Below is a small trained network, with its code and all its weights. Each question gives an input and a class and asks what happens when units are switched off, that is, made to give their printed mean instead of their output.

import numpy as np


def w(rows, s, z=0):
    codes = np.array(rows[::2]) - 128.0
    scale = np.full(codes.shape[1], s)
    scale[-1] = z or s
    return codes * scale


def f(y):
    return y / 2 * (1 + np.tanh(0.7978845608 * (y + 0.044715 * y**3)))


def log_softmax(a):
    a = a - a.max(-1, keepdims=True)
    return a - np.log(np.exp(a).sum(-1, keepdims=True))


def net(x, mask):
    res = np.array(x, float).reshape(1, 4) / 4 @ E
    y = f(res @ A[0][:, :-1].T + A[0][:, -1])
    res = res + np.where(mask, y, B[0][:, -1]) @ B[0][:, :-1]
    return log_softmax(res[-1] @ U[:, :-1].T + U[:, -1])


A, B = {}, {}
E = w([
[131,94,182,22,150,92,103,185,20,56],'x0',
[63,115,174,112,165,189,203,218,126,197],'x1',
[179,149,133,66,81,167,114,228,250,77],'x2',
[240,114,236,171,78,103,152,119,141,209],'x3',
],0.011)
A[0] = w([
[56,123,114,87,111,164,95,110,166,68,160],'n0',
[134,111,141,53,69,154,114,170,246,77,56],'n1',
[112,104,151,101,161,146,143,172,100,193,90],'n2',
[106,118,159,76,174,210,207,178,173,161,125],'n3',
[159,128,117,88,58,133,51,73,148,105,48],'n4',
[183,106,176,157,51,66,122,162,63,169,28],'n5',
[199,122,184,121,69,98,153,152,137,166,89],'n6',
[158,93,123,118,112,14,51,82,127,87,37],'n7',
[85,125,55,98,144,154,105,167,103,74,2],'n8',
[171,151,55,132,109,89,70,108,163,114,91],'n9',
[141,122,175,77,128,88,93,172,51,96,147],'n10',
[169,62,146,67,143,128,104,143,82,101,10],'n11',
[2,135,47,125,166,92,113,90,96,98,220],'n12',
],0.0085,0.0025)
B[0] = w([
[150,106,144,137,97,117,166,202,145,134,201],'n0',
[135,2,130,123,104,52,149,50,3,200,239],'n1',
[60,108,215,63,112,115,74,118,97,55,180],'n2',
[118,161,160,160,201,185,75,56,129,76,230],'n3',
[55,126,167,126,203,175,96,108,141,117,178],'n4',
[226,139,152,87,185,100,234,153,208,118,187],'n5',
[167,113,207,148,170,133,126,187,163,128,193],'n6',
[81,131,237,82,184,162,101,125,102,86,197],'n7',
[195,144,130,97,197,95,173,171,196,139,205],'n8',
[113,144,189,189,175,167,71,144,142,116,183],'n9',
[157,137,31,244,106,194,13,101,136,200,216],'n10',
[103,144,87,176,82,140,76,225,146,234,181],'n11',
[197,88,85,146,148,117,181,178,93,104,252],'n12',
],0.008,0.013)
U = w([
[202,140,133,94,197,90,188,196,179,106,79],'0',
[63,153,177,96,213,175,91,108,116,72,85],'1',
[148,83,131,115,149,15,149,57,19,180,115],'2',
[141,169,75,191,127,195,96,142,180,194,181],'3',
[167,152,128,118,100,126,136,124,105,83,254],'4',
[96,180,116,75,25,112,137,140,147,87,48],'5',
[78,240,118,69,53,40,132,157,149,117,46],'6',
[104,245,92,67,74,56,110,115,156,98,32],'7',
],0.012,0.0081)

Each question gives the input, the list of numbers given to net, and the class t.
The units are the neurons (one row each of A and B). Each row of codes is followed by its name. A weight is (code - 128) times the scale printed after its matrix; where a second scale follows, it is the last column's (A, B and U).
mask holds one flag per neuron, in row order. A switched-off neuron (its flag False) gives its mean, the last column of its row in B, instead of its output. The means were averaged over made-up inputs and are rounded, as every weight is.
A unit's drop is (log p(t) with every unit on - log p(t) with that unit switched off) / (log p(t) with every unit on - log p(t) with every unit switched off).
The circuit of an input: a set's keep is (log p(t) with only the set's units on - log p(t) with every unit switched off) / (log p(t) with every unit on - log p(t) with every unit switched off). Starting from the 12 units with the biggest drops (on a tie, the unit counted first), units are removed one at a time, each time the one whose removal leaves the highest keep (on an exact tie, the one counted first), for as long as the keep stays at least 0.8.
units of the circuit, in order: the units of the circuit, biggest drop first
unit that matters most: the unit with the biggest drop
top k neurons: the k neurons with the biggest drops, biggest first
drop when u is switched off: that unit's drop, to one decimal
input [5,-4,-7,7], class 0: top 3 neurons => (n5; n1; n6)
input [7,-6,3,0], class 3: units of the circuit, in order => (n10)
input [-6,-8,-7,3], class 1: units of the circuit, in order => (n1; n7)
input [-7,-7,-2,6], class 1: units of the circuit, in order => (n7; n10; n9)
input [-5,-7,-6,3], class 1: units of the circuit, in order => (n1; n7)
input [-7,7,7,-2], class 1: top 3 neurons => (n3; n10; n12)
input [-8,1,7,8], class 0: top 4 neurons => (n6; n10; n5; n11)
input [8,-4,-2,0], class 3: top 2 neurons => (n10; n11)
input [5,-6,3,-2], class 1: top 2 neurons => (n7; n4)
input [-3,0,-4,7], class 0: top 2 neurons => (n1; n5)
input [4,-4,1,0], class 1: top 3 neurons => (n7; n4; n12)
input [6,5,0,-5], class 3: top 2 neurons => (n10; n11)
input [-5,-1,6,-1], class 2: top 2 neurons => (n1; n10)
input [-6,-4,4,7], class 0: unit that matters most => n10
input [3,5,1,-6], class 0: top 2 neurons => (n8; n12)
input [1,-6,-3,5], class 1: top 2 neurons => (n7; n12)
input [2,-4,-4,1], class 1: top 2 neurons => (n1; n7)
input [-8,-8,1,-1], class 1: drop when n7 is switched off => 0.1
input [4,0,6,0], class 2: drop when n1 is switched off => 1.1
input [-4,6,-5,-8], class 0: drop when n12 is switched off => 0.5
input [8,2,-1,7], class 3: units of the circuit, in order => (n10)
